Below is a small trained network, with its code and all its weights. Each question gives an input and a class and asks what happens when units are switched off, that is, made to give their printed mean instead of their output.

import numpy as np


def w(rows, s, z=0):
    codes = np.array(rows[::2]) - 128.0
    scale = np.full(codes.shape[1], s)
    scale[-1] = z or s
    return codes * scale


def norm(h):
    return h / np.sqrt((h * h).mean(-1, keepdims=True) + 1e-5)


def f(y):
    return np.maximum(y, 0)


def log_softmax(a):
    a = a - a.max(-1, keepdims=True)
    return a - np.log(np.exp(a).sum(-1, keepdims=True))


def net(x, mask):
    res = np.array(x, float).reshape(1, 8) / 4 @ E
    u = 0
    for l in range(3):
        y = f(norm(res) @ A[l][:, :-1].T + A[l][:, -1])
        res = res + np.where(mask[u : u + 5], y, B[l][:, -1]) @ B[l][:, :-1]
        u += 5
    return log_softmax(norm(res)[-1] @ U[:, :-1].T + U[:, -1])


A, B = {}, {}
E = w([
[133,146,90,165,74,165,158,64,89],'x0',
[127,128,128,131,128,127,130,126,130],'x1',
[128,190,135,251,173,114,92,135,103],'x2',
[125,128,128,128,128,129,127,129,128],'x3',
[131,127,126,129,127,128,125,129,127],'x4',
[126,128,129,128,128,128,126,128,129],'x5',
[124,155,150,157,55,174,140,218,166],'x6',
[129,129,125,127,129,127,129,129,129],'x7',
],0.0032)
A[0] = w([
[83,112,84,80,218,124,123,49,135,100],'L0N0',
[164,130,136,105,43,119,185,47,138,162],'L0N1',
[144,151,92,177,11,220,157,6,71,4],'L0N2',
[105,141,131,168,42,128,104,155,159,81],'L0N3',
[226,180,175,183,77,223,149,14,45,25],'L0N4',
],0.0022,0.0023)
B[0] = w([
[198,163,137,180,71,206,122,101,139,228],'L0N0',
[70,111,104,73,68,137,108,142,105,248],'L0N1',
[55,77,4,169,194,123,139,137,172,231],'L0N2',
[118,140,152,117,154,174,226,164,105,192],'L0N3',
[37,168,45,145,112,105,165,116,181,211],'L0N4',
],0.0037,0.0016)
A[1] = w([
[122,129,186,67,140,114,88,145,182,126],'L1N0',
[153,113,100,131,152,72,128,4,98,121],'L1N1',
[155,174,103,178,161,148,62,120,138,85],'L1N2',
[169,117,226,118,190,72,73,187,176,51],'L1N3',
[174,111,160,107,200,90,107,182,149,4],'L1N4',
],0.0037,0.0025)
B[1] = w([
[84,111,71,168,123,122,147,104,97,223],'L1N0',
[234,184,146,73,236,250,41,253,158,254],'L1N1',
[109,70,213,105,121,45,206,108,125,213],'L1N2',
[52,170,20,103,136,159,176,87,104,243],'L1N3',
[18,102,28,153,118,125,134,152,148,181],'L1N4',
],0.004,0.0024)
A[2] = w([
[126,173,173,174,29,252,186,215,161,155],'L2N0',
[141,51,126,19,70,143,141,99,132,134],'L2N1',
[110,183,182,240,203,69,143,127,78,204],'L2N2',
[140,117,18,146,102,151,158,40,75,255],'L2N3',
[88,115,145,98,195,103,104,187,154,147],'L2N4',
],0.0039,0.00099)
B[2] = w([
[183,121,116,77,242,134,67,73,103,252],'L2N0',
[145,165,193,252,82,74,133,103,109,214],'L2N1',
[143,70,170,67,3,112,154,113,143,232],'L2N2',
[54,122,135,112,155,89,141,223,167,214],'L2N3',
[115,166,73,189,120,174,146,125,116,182],'L2N4',
],0.0055,0.0046)
U = w([
[2,132,4,131,151,130,161,161,148,177],'0',
[230,141,140,71,229,207,50,114,104,197],'1',
[144,99,232,147,9,56,156,90,112,2],'2',
],0.0065,0.00047)

Each question gives the input, the list of numbers given to net, and the class t.
The units are the neurons (one row each of A and B). Each row of codes is followed by its name. A weight is (code - 128) times the scale printed after its matrix; where a second scale follows, it is the last column's (A, B and U).
mask holds one flag per neuron, layer by layer. A switched-off neuron (its flag False) gives its mean, the last column of its row in B, instead of its output. The means were averaged over made-up inputs and are rounded, as every weight is.
A unit's drop is (log p(t) with every unit on - log p(t) with that unit switched off) / (log p(t) with every unit on - log p(t) with every unit switched off).
The circuit of an input: a set's keep is (log p(t) with only the set's units on - log p(t) with every unit switched off) / (log p(t) with every unit on - log p(t) with every unit switched off). Starting from the 12 units with the biggest drops (on a tie, the unit counted first), units are removed one at a time, each time the one whose removal leaves the highest keep (on an exact tie, the one counted first), for as long as the keep stays at least 0.8.
units of the circuit, in order: the units of the circuit, biggest drop first
most important unit: the unit with the biggest drop
k most important neurons: the k neurons with the biggest drops, biggest first
k most important neurons of layer l: the k neurons of layer l with the biggest drops, biggest first
drop when u is switched off: that unit's drop, to one decimal
input [1,-6,4,-7,-1,-2,-3,-2], class 2: 2 most important neurons of layer 2 => [L2N2, L2N0]
input [-3,1,-4,-7,-4,5,1,-8], class 2: units of the circuit, in order => [L2N1]
input [2,1,6,8,4,-6,7,6], class 1: 2 most important neurons of layer 2 => [L2N0, L2N1]
input [5,-3,7,-2,0,4,6,-8], class 2: units of the circuit, in order => [L2N2, L1N2]
input [-1,3,6,-2,6,-6,8,7], class 1: 2 most important neurons => [L2N0, L2N1]
input [-6,-3,6,-7,-8,0,-5,5], class 0: 2 most important neurons of layer 1 => [L1N3, L1N4]
input [2,0,8,1,1,3,-7,2], class 2: 2 most important neurons of layer 1 => [L1N2, L1N3]
input [1,-8,-6,-2,-3,-7,8,-1], class 1: 2 most important neurons => [L2N0, L2N2]
input [1,5,-5,6,-5,0,3,-8], class 2: 2 most important neurons => [L2N1, L1N1]
input [-2,5,5,4,6,-6,4,8], class 2: 3 most important neurons => [L2N2, L1N1, L1N2]
input [6,7,0,1,0,1,7,-6], class 1: 2 most important neurons => [L2N0, L1N3]
input [-2,-6,7,-5,-8,2,7,7], class 1: 2 most important neurons => [L2N0, L2N1]
input [2,7,-6,-4,6,-1,3,-4], class 2: 2 most important neurons => [L2N1, L1N1]
input [-8,-2,5,-5,1,-5,0,-8], class 0: most important unit => L1N3
input [-1,-8,6,-1,6,-2,3,-1], class 2: 2 most important neurons => [L2N2, L1N1]
input [-8,0,1,6,3,5,-6,-6], class 0: drop when L1N4 is switched off => 0.1
input [-2,4,-8,4,-5,-5,1,2], class 2: drop when L2N1 is switched off => 0.5
input [2,-5,8,8,-2,-7,-2,-3], class 2: drop when L2N2 is switched off => 0.2
input [-7,8,0,-5,-6,-5,-5,8], class 0: drop when L1N3 is switched off => 0.1
input [3,7,6,2,-1,-2,2,7], class 2: most important unit => L2N2
